Below is a small trained network, with its code and all its weights. Each question gives an input and a class and asks what happens when units are switched off, that is, made to give their printed mean instead of their output.

import numpy as np


def w(rows, s, z=0):
    codes = np.array(rows[::2]) - 128.0
    scale = np.full(codes.shape[1], s)
    scale[-1] = z or s
    return codes * scale


def norm(h):
    return h / np.sqrt((h * h).mean(-1, keepdims=True) + 1e-5)


def f(y):
    return np.maximum(y, 0)


def log_softmax(a):
    a = a - a.max(-1, keepdims=True)
    return a - np.log(np.exp(a).sum(-1, keepdims=True))


def net(x, mask):
    res = np.array(x, float).reshape(1, 5) / 4 @ E
    u = 0
    for l in range(3):
        y = f(norm(res) @ A[l][:, :-1].T + A[l][:, -1])
        res = res + np.where(mask[u : u + 13], y, B[l][:, -1]) @ B[l][:, :-1]
        u += 13
    return log_softmax(norm(res)[-1] @ U[:, :-1].T + U[:, -1])


A, B = {}, {}
E = w([
[253,191,196],'x0',
[104,156,176],'x1',
[104,65,187],'x2',
[129,128,129],'x3',
[128,128,129],'x4',
],0.011)
A[0] = w([
[216,102,55,194],'L0N1',
[211,154,235,145],'L0N2',
[78,94,77,182],'L0N3',
[193,55,186,44],'L0N4',
[241,137,187,152],'L0N5',
[90,203,76,101],'L0N6',
[124,67,128,77],'L0N7',
[55,116,24,176],'L0N8',
[169,83,192,253],'L0N9',
[163,55,158,109],'L0N10',
[232,238,50,103],'L0N11',
[104,249,219,126],'L0N12',
[115,134,186,119],'L0N13',
],0.012,0.008)
B[0] = w([
[64,226,156,203],'L0N1',
[165,162,54,240],'L0N2',
[172,88,167,225],'L0N3',
[179,184,19,153],'L0N4',
[135,212,73,233],'L0N5',
[159,53,95,162],'L0N6',
[118,53,158,144],'L0N7',
[201,58,74,252],'L0N8',
[167,86,190,255],'L0N9',
[140,116,72,157],'L0N10',
[2,189,168,209],'L0N11',
[191,65,119,199],'L0N12',
[141,105,149,157],'L0N13',
],0.012,0.0089)
A[1] = w([
[102,9,182,192],'L1N1',
[178,112,69,191],'L1N2',
[75,70,155,69],'L1N3',
[55,34,201,83],'L1N4',
[200,193,36,255],'L1N5',
[198,227,94,180],'L1N6',
[53,148,242,26],'L1N7',
[164,54,193,157],'L1N8',
[40,148,64,171],'L1N9',
[154,133,25,147],'L1N10',
[31,132,80,124],'L1N11',
[237,146,38,64],'L1N12',
[55,168,104,125],'L1N13',
],0.012,0.0069)
B[1] = w([
[106,98,242,216],'L1N1',
[156,72,66,208],'L1N2',
[128,138,204,140],'L1N3',
[86,192,220,158],'L1N4',
[20,118,60,249],'L1N5',
[7,159,53,210],'L1N6',
[255,159,3,131],'L1N7',
[69,90,228,192],'L1N8',
[161,33,153,153],'L1N9',
[149,114,48,185],'L1N10',
[189,80,170,139],'L1N11',
[148,109,64,189],'L1N12',
[137,50,99,146],'L1N13',
],0.01,0.013)
A[2] = w([
[126,213,201,139],'L2N1',
[171,250,223,143],'L2N2',
[163,106,27,97],'L2N3',
[119,173,161,4],'L2N4',
[150,138,83,8],'L2N5',
[135,84,56,137],'L2N6',
[126,14,6,173],'L2N7',
[194,45,153,109],'L2N8',
[54,175,157,50],'L2N9',
[97,222,171,96],'L2N10',
[78,86,121,48],'L2N11',
[155,250,149,87],'L2N12',
[93,168,190,63],'L2N13',
],0.014,0.012)
B[2] = w([
[32,173,131,139],'L2N1',
[29,204,123,136],'L2N2',
[174,182,89,174],'L2N3',
[213,4,205,128],'L2N4',
[208,66,179,128],'L2N5',
[130,196,113,184],'L2N6',
[224,108,155,253],'L2N7',
[136,134,164,169],'L2N8',
[195,44,212,132],'L2N9',
[23,143,162,137],'L2N10',
[198,204,53,129],'L2N11',
[69,78,155,136],'L2N12',
[202,211,151,130],'L2N13',
],0.014,0.017)
U = w([
[201,115,74,241],'0',
[193,66,135,65],'1',
[21,212,141,82],'2',
[69,194,78,158],'3',
[142,38,201,5],'4',
[71,103,249,4],'5',
[130,189,65,175],'6',
],0.019,0.0027)

Each question gives the input, the list of numbers given to net, and the class t.
The units are the neurons (one row each of A and B). Each row of codes is followed by its name. A weight is (code - 128) times the scale printed after its matrix; where a second scale follows, it is the last column's (A, B and U).
mask holds one flag per neuron, layer by layer. A switched-off neuron (its flag False) gives its mean, the last column of its row in B, instead of its output. The means were averaged over made-up inputs and are rounded, as every weight is.
A unit's drop is (log p(t) with every unit on - log p(t) with that unit switched off) / (log p(t) with every unit on - log p(t) with every unit switched off).
The circuit of an input: a set's keep is (log p(t) with only the set's units on - log p(t) with every unit switched off) / (log p(t) with every unit on - log p(t) with every unit switched off). Starting from the 12 units with the biggest drops (on a tie, the unit counted first), units are removed one at a time, each time the one whose removal leaves the highest keep (on an exact tie, the one counted first), for as long as the keep stays at least 0.8.
circuit, biggest first: the units of the circuit, biggest drop first
most important unit: the unit with the biggest drop
top k neurons: the k neurons with the biggest drops, biggest first
top k neurons in layer l: the k neurons of layer l with the biggest drops, biggest first
input [5,-7,2,-2,1], class 6: most important unit : L0N2
input [-3,-7,3,3,-5], class 4: circuit, biggest first : (L0N2; L1N1)
input [-7,0,2,-7,6], class 4: top 3 neurons : (L0N2; L0N8; L0N5)
input [-1,-7,4,-3,7], class 4: top 2 neurons : (L0N11; L0N2)
input [-4,3,-8,2,-6], class 1: circuit, biggest first : (L0N5; L0N2)
input [-5,5,-8,3,-4], class 1: circuit, biggest first : (L0N5; L0N2; L1N6)
input [-5,8,-2,-8,-7], class 1: top 3 neurons : (L0N8; L0N11; L0N9)
input [-8,-3,1,2,-5], class 4: top 2 neurons : (L0N2; L0N5)
input [-2,-3,5,-5,-4], class 4: top 2 neurons : (L0N11; L0N1)
input [1,-7,5,8,-6], class 6: top 3 neurons : (L0N4; L0N1; L0N8)
input [0,1,-6,6,8], class 1: top 4 neurons in layer 0 : (L0N11; L0N5; L0N2; L0N6)
input [5,-3,0,-1,-2], class 2: top 3 neurons in layer 0 : (L0N11; L0N8; L0N1)
input [8,-2,-5,3,-5], class 2: top 2 neurons : (L0N11; L0N8)
input [4,-1,-5,-1,1], class 2: circuit, biggest first : (L0N11)
input [0,5,-4,0,1], class 1: top 2 neurons : (L0N9; L0N5)
input [-7,-7,4,2,-8], class 4: top 2 neurons : (L0N2; L0N5)
input [4,5,-6,-5,-8], class 3: top 2 neurons in layer 0 : (L0N2; L0N12)
input [-7,-2,4,7,3], class 4: top 2 neurons : (L0N8; L0N11)
input [1,-7,-1,-5,-2], class 2: top 2 neurons : (L0N1; L1N2)
input [4,7,5,-5,-6], class 0: most important unit : L0N12
input [0,4,-2,-3,-4], class 1: top 2 neurons : (L0N5; L0N1)
input [3,-8,2,-7,4], class 6: top 4 neurons : (L0N4; L1N1; L0N10; L1N8)
input [0,3,-6,-7,2], class 1: top 2 neurons in layer 1 : (L1N9; L1N11)
input [8,8,-2,4,-5], class 3: top 3 neurons : (L0N2; L0N8; L0N11)
input [-2,-2,4,2,0], class 4: top 4 neurons in layer 0 : (L0N11; L0N1; L0N8; L0N10)
input [-1,8,-4,5,6], class 1: top 3 neurons in layer 0 : (L0N5; L0N9; L0N2)
input [-2,1,3,6,2], class 5: most important unit : L0N2
